Below is a small trained network, with its code and all its weights. Each question gives an input and a target symbol and asks what happens when units are switched off, that is, made to give their printed mean instead of their output.

import numpy as np


def w(rows, s, z=0):
    codes = np.array(rows[::2]) - 128.0
    scale = np.full(codes.shape[1], s)
    scale[-1] = z or s
    return codes * scale


def f(y):
    return y / 2 * (1 + np.tanh(0.7978845608 * (y + 0.044715 * y**3)))


def softmax(a):
    e = np.exp(a - a.max(-1, keepdims=True))
    return e / e.sum(-1, keepdims=True)


def log_softmax(a):
    a = a - a.max(-1, keepdims=True)
    return a - np.log(np.exp(a).sum(-1, keepdims=True))


def net(x, mask):
    ids = ['αβγεθλφω'.index(c) for c in x.split()]
    T = len(ids)
    res = E[ids] + P[:T]
    r = res
    for j in range(2):
        rows = slice(4 * j, 4 * j + 4)
        q, k, v = (r @ M[0][rows].T for M in (Q, K, V))
        z = softmax(np.where(np.tri(T) > 0, q @ k.T / 4**0.5, -1e9)) @ v
        o = O[0][rows]
        res = res + np.where(mask[j], z, o[:, -1]) @ o[:, :-1]
    y = f(res @ A[0][:, :-1].T + A[0][:, -1])
    res = res + np.where(mask[2:18], y, B[0][:, -1]) @ B[0][:, :-1]
    return log_softmax(res[-1] @ U[:, :-1].T + U[:, -1])


Q, K, V, O, A, B = {}, {}, {}, {}, {}, {}
E = w([
[125,6,3],'α',
[118,45,157],'β',
[76,145,87],'γ',
[58,38,60],'ε',
[228,114,126],'θ',
[193,144,162],'λ',
[253,160,162],'φ',
[91,131,70],'ω',
],0.016)
P = w([
[130,164,4],'0',
[119,66,158],'1',
[130,78,138],'2',
[129,78,133],'3',
[131,81,126],'4',
[134,80,123],'5',
[134,79,120],'6',
[136,77,118],'7',
[138,75,116],'8',
[137,75,117],'9',
[135,79,115],'10',
[136,73,118],'11',
[138,79,112],'12',
],0.015)
Q[0] = w([
[124,186,151],'h1',
[140,63,150],'h1',
[146,71,78],'h1',
[190,10,52],'h1',
[199,124,252],'h2',
[116,92,41],'h2',
[159,148,136],'h2',
[168,189,157],'h2',
],0.017)
K[0] = w([
[162,93,169],'h1',
[180,169,53],'h1',
[169,252,58],'h1',
[149,201,52],'h1',
[191,104,221],'h2',
[59,181,59],'h2',
[191,66,117],'h2',
[134,125,211],'h2',
],0.015)
V[0] = w([
[163,5,130],'h1',
[124,132,76],'h1',
[186,165,55],'h1',
[249,166,144],'h1',
[119,132,116],'h2',
[77,144,60],'h2',
[81,136,93],'h2',
[144,118,202],'h2',
],0.012)
O[0] = w([
[148,40,99,148],'h1',
[180,104,107,216],'h1',
[174,152,74,254],'h1',
[111,202,2,108],'h1',
[126,146,80,139],'h2',
[70,130,64,197],'h2',
[62,127,179,162],'h2',
[148,139,151,46],'h2',
],0.0089,0.015)
A[0] = w([
[50,2,118,192],'n1',
[188,101,80,78],'n2',
[157,67,64,53],'n3',
[158,110,214,85],'n4',
[161,143,138,51],'n5',
[208,98,127,252],'n6',
[243,105,135,44],'n7',
[112,22,31,238],'n8',
[204,164,154,89],'n9',
[130,204,150,49],'n10',
[247,148,162,84],'n11',
[125,164,93,71],'n12',
[29,180,36,254],'n13',
[73,127,118,99],'n14',
[120,102,97,104],'n15',
[73,90,164,143],'n16',
],0.0084,0.007)
B[0] = w([
[115,142,161,211],'n1',
[96,135,126,163],'n2',
[131,96,72,178],'n3',
[97,133,70,136],'n4',
[35,19,86,128],'n5',
[155,166,140,179],'n6',
[99,135,108,153],'n7',
[161,140,151,254],'n8',
[49,125,134,142],'n9',
[11,69,53,127],'n10',
[91,140,119,154],'n11',
[52,46,130,136],'n12',
[116,146,181,190],'n13',
[133,103,119,134],'n14',
[97,132,128,149],'n15',
[135,116,151,142],'n16',
],0.011,0.033)
U = w([
[133,29,71,34],'α',
[248,149,163,254],'β',
[109,154,173,163],'γ',
[46,37,126,21],'ε',
[177,126,90,89],'θ',
[162,156,125,151],'λ',
[96,114,94,61],'φ',
[125,136,150,145],'ω',
],0.012,0.0047)

Each question gives the input, a string of symbols that net reads in full, and the target symbol t.
The units are the heads (4 rows each of Q, K, V and O) and the neurons (one row each of A and B). Each row of codes is followed by its name. A weight is (code - 128) times the scale printed after its matrix; where a second scale follows, it is the last column's (O, A, B and U).
mask holds one flag per unit, heads first, then neurons. A switched-off unit (its flag False) gives its mean, the last column of its rows in O or B, instead of its output. The means were averaged over made-up inputs and are rounded, as every weight is.
A unit's drop is (log p(t) with every unit on - log p(t) with that unit switched off) / (log p(t) with every unit on - log p(t) with every unit switched off).
The circuit of an input: a set's keep is (log p(t) with only the set's units on - log p(t) with every unit switched off) / (log p(t) with every unit on - log p(t) with every unit switched off). Starting from the 12 units with the biggest drops (on a tie, the unit counted first), units are removed one at a time, each time the one whose removal leaves the highest keep (on an exact tie, the one counted first), for as long as the keep stays at least 0.8.
units of the circuit, in order: the units of the circuit, biggest drop first
top k neurons: the k neurons with the biggest drops, biggest first
heads that matter: for each layer, one digit per head in row order, 1 if its drop is at least 0.15 and else 0, layers parted by /
drop when u is switched off: that unit's drop, to one decimal
input γ β β ω φ, target γ: top 3 neurons => [n9; n3; n6]
input γ γ ε ε γ α γ ε ε, target γ: top neuron => [n13]
input β β φ β β α λ γ, target β: units of the circuit, in order => [n9; n11]
input γ ε ε, target γ: heads that matter => 11
input α ε ε β φ ε β φ ω, target α: top 2 neurons => [n3; n6]
input λ β ω α ε θ φ β β α θ, target θ: units of the circuit, in order => [n1; h1]
input α β φ ε α ω α φ β ε θ, target α: units of the circuit, in order => [h1; n13; n3]
input θ β γ β λ β β φ β φ, target φ: heads that matter => 01
input β ε ε ε ε β θ ε ω β β γ, target β: units of the circuit, in order => [n9; n11; n7]
input ε λ λ, target ε: top 2 neurons => [n8; n9]
input γ θ ε ε γ α λ, target γ: top 4 neurons => [n9; n3; n11; n8]
input γ φ ω, target γ: top 2 neurons => [n3; n13]
input γ γ β β γ α α ω γ, target γ: drop when h2 is switched off => 1.6
input β θ β α ω γ φ ω, target β: drop when n10 is switched off => 0.0
input ε ε β θ θ β γ α γ, target ε: top neuron => [n6]
input ε β β ω, target ε: drop when n13 is switched off => 0.1
input φ θ α β θ β β θ α θ β θ θ, target φ: drop when h2 is switched off => 0.2
